Below are the code and all the weights of a small trained network. Each question names an input and a target symbol and asks about switching units off, where a switched-off unit gives its printed mean instead of its output.

import numpy as np


def w(rows, s, z=0):
    codes = np.array(rows[::2]) - 128.0
    scale = np.full(codes.shape[1], s)
    scale[-1] = z or s
    return codes * scale


def norm(h):
    return h / np.sqrt((h * h).mean(-1, keepdims=True) + 1e-5)


def f(y):
    return y / 2 * (1 + np.tanh(0.7978845608 * (y + 0.044715 * y**3)))


def softmax(a):
    e = np.exp(a - a.max(-1, keepdims=True))
    return e / e.sum(-1, keepdims=True)


def log_softmax(a):
    a = a - a.max(-1, keepdims=True)
    return a - np.log(np.exp(a).sum(-1, keepdims=True))


def net(x, mask):
    ids = ['ζθλμσψ'.index(c) for c in x.split()]
    T = len(ids)
    res = E[ids] + P[:T]
    u = 0
    for l in range(2):
        q, k, v = (norm(res) @ M[l].T for M in (Q, K, V))
        z = softmax(np.where(np.tri(T) > 0, q @ k.T / 2**0.5, -1e9)) @ v
        res = res + np.where(mask[u], z, O[l][:, -1]) @ O[l][:, :-1]
        u += 1
        y = f(norm(res) @ A[l][:, :-1].T + A[l][:, -1])
        res = res + np.where(mask[u : u + 8], y, B[l][:, -1]) @ B[l][:, :-1]
        u += 8
    return log_softmax(norm(res)[-1] @ U[:, :-1].T + U[:, -1])


Q, K, V, O, A, B = {}, {}, {}, {}, {}, {}
E = w([
[79,115,176,220],'ζ',
[123,196,83,175],'θ',
[155,145,48,231],'λ',
[138,56,57,3],'μ',
[209,150,136,107],'σ',
[111,187,166,161],'ψ',
],0.013)
P = w([
[3,130,209,213],'0',
[11,45,127,72],'1',
[47,92,120,73],'2',
[55,115,114,80],'3',
[89,149,113,78],'4',
[89,157,105,90],'5',
[92,167,99,96],'6',
[103,179,95,106],'7',
[102,180,96,116],'8',
[128,205,100,125],'9',
[101,187,89,139],'10',
[120,207,91,153],'11',
[34,161,94,196],'12',
],0.0035)
Q[0] = w([
[212,255,21,250],'0.h1',
[126,225,158,198],'0.h1',
],0.0091)
K[0] = w([
[73,222,45,254],'0.h1',
[155,153,79,187],'0.h1',
],0.01)
V[0] = w([
[254,44,25,219],'0.h1',
[133,23,144,145],'0.h1',
],0.0066)
O[0] = w([
[108,1,41,202,208],'0.h1',
[157,93,126,185,5],'0.h1',
],0.0083,0.0026)
A[0] = w([
[154,67,238,166,30],'0.n1',
[255,74,136,129,253],'0.n2',
[203,165,169,203,163],'0.n3',
[141,134,96,150,80],'0.n4',
[210,49,193,174,188],'0.n5',
[61,201,153,111,203],'0.n6',
[127,112,73,32,55],'0.n7',
[159,58,107,171,110],'0.n8',
],0.0098,0.0011)
B[0] = w([
[207,157,92,222,191],'0.n1',
[192,96,21,201,201],'0.n2',
[37,58,139,112,201],'0.n3',
[147,171,139,65,146],'0.n4',
[254,112,151,192,174],'0.n5',
[182,107,192,242,252],'0.n6',
[170,31,56,170,169],'0.n7',
[173,133,219,128,189],'0.n8',
],0.0082,0.0038)
Q[1] = w([
[81,59,250,5],'1.h1',
[181,226,182,116],'1.h1',
],0.012)
K[1] = w([
[127,61,252,104],'1.h1',
[203,130,176,110],'1.h1',
],0.017)
V[1] = w([
[209,61,215,59],'1.h1',
[230,255,84,55],'1.h1',
],0.0083)
O[1] = w([
[148,25,171,125,2],'1.h1',
[248,162,152,145,123],'1.h1',
],0.012,0.0063)
A[1] = w([
[125,130,202,28,177],'1.n1',
[7,110,141,9,251],'1.n2',
[197,173,56,96,226],'1.n3',
[35,215,156,118,126],'1.n4',
[254,124,161,100,111],'1.n5',
[35,107,221,140,115],'1.n6',
[94,176,120,172,65],'1.n7',
[95,179,238,161,172],'1.n8',
],0.0096,0.0022)
B[1] = w([
[167,33,137,106,111],'1.n1',
[246,140,184,39,141],'1.n2',
[113,197,236,108,216],'1.n3',
[211,129,140,114,225],'1.n4',
[145,125,219,252,165],'1.n5',
[116,128,221,122,193],'1.n6',
[85,119,92,124,209],'1.n7',
[148,111,109,25,255],'1.n8',
],0.011,0.0055)
U = w([
[52,119,194,140,252],'ζ',
[130,221,98,93,138],'θ',
[52,98,44,156,47],'λ',
[143,63,106,63,187],'μ',
[210,79,124,186,136],'σ',
[150,133,215,7,38],'ψ',
],0.011,0.0046)

Each question gives the input, a string of symbols that net reads in full, and the target symbol t.
The units are the heads (2 rows each of Q, K, V and O) and the neurons (one row each of A and B). Each row of codes is followed by its name. A weight is (code - 128) times the scale printed after its matrix; where a second scale follows, it is the last column's (O, A, B and U).
mask holds one flag per unit, layer by layer, with each layer's heads first. A switched-off unit (its flag False) gives its mean, the last column of its rows in O or B, instead of its output. The means were averaged over made-up inputs and are rounded, as every weight is.
A unit's drop is (log p(t) with every unit on - log p(t) with that unit switched off) / (log p(t) with every unit on - log p(t) with every unit switched off).
The circuit of an input: a set's keep is (log p(t) with only the set's units on - log p(t) with every unit switched off) / (log p(t) with every unit on - log p(t) with every unit switched off). Starting from the 12 units with the biggest drops (on a tie, the unit counted first), units are removed one at a time, each time the one whose removal leaves the highest keep (on an exact tie, the one counted first), for as long as the keep stays at least 0.8.
circuit, biggest first: the units of the circuit, biggest drop first
top k neurons: the k neurons with the biggest drops, biggest first
k most important neurons of layer l: the k neurons of layer l with the biggest drops, biggest first
drop when u is switched off: that unit's drop, to one decimal
input θ σ θ μ σ σ ζ, target σ: circuit, biggest first	[1.h1; 0.h1; 0.n6; 1.n3]
input θ σ σ, target σ: circuit, biggest first	[0.n2]
input θ ζ ψ σ σ ζ ψ ψ σ θ ζ μ ψ, target σ: circuit, biggest first	[1.h1; 0.n6]
input ζ θ ζ ζ ζ μ θ λ θ ψ μ μ μ, target θ: top 3 neurons	[0.n7; 1.n3; 0.n3]
input ζ ζ ψ θ σ μ ζ σ ζ σ σ θ, target σ: 2 most important neurons of layer 0	[0.n2; 0.n6]
input σ ζ θ ψ ζ ζ θ ζ ζ ζ σ, target ζ: 2 most important neurons of layer 1	[1.n5; 1.n3]
input ζ ζ σ σ ζ ψ μ ζ ψ ζ, target ψ: top 3 neurons	[1.n8; 0.n2; 0.n3]
input ψ ζ ψ θ μ ζ ζ μ ψ σ ψ, target σ: top 2 neurons	[0.n6; 1.n5]
input ζ θ σ μ σ θ, target σ: top 2 neurons	[0.n6; 0.n2]
input ψ ζ ζ λ, target λ: circuit, biggest first	[0.h1; 1.h1]
input ψ σ θ ζ σ ζ, target σ: circuit, biggest first	[1.h1; 0.h1; 0.n6]
input ζ ψ ψ θ μ ζ, target ψ: 3 most important neurons of layer 1	[1.n8; 1.n5; 1.n4]
input ζ θ λ σ ζ σ ζ ζ λ ψ, target ψ: top 3 neurons	[0.n2; 0.n1; 1.n2]
input ζ ζ ζ θ λ ζ μ σ ζ ζ θ μ, target θ: top neuron	[0.n7]
input ζ σ ψ, target ψ: top 2 neurons	[0.n2; 1.n8]
input σ ζ ζ θ ζ, target θ: 4 most important neurons of layer 1	[1.n5; 1.n8; 1.n3; 1.n4]
input ζ σ σ ζ ζ ζ θ ζ ζ σ, target ζ: 3 most important neurons of layer 0	[0.n6; 0.n3; 0.n1]
input θ μ μ σ ζ ψ σ σ ψ σ λ ζ ζ, target θ: drop when 1.n8 is switched off	0.1
input μ σ ζ ψ σ λ, target λ: drop when 0.h1 is switched off	1.3
input ζ σ σ, target σ: drop when 0.n3 is switched off	0.0
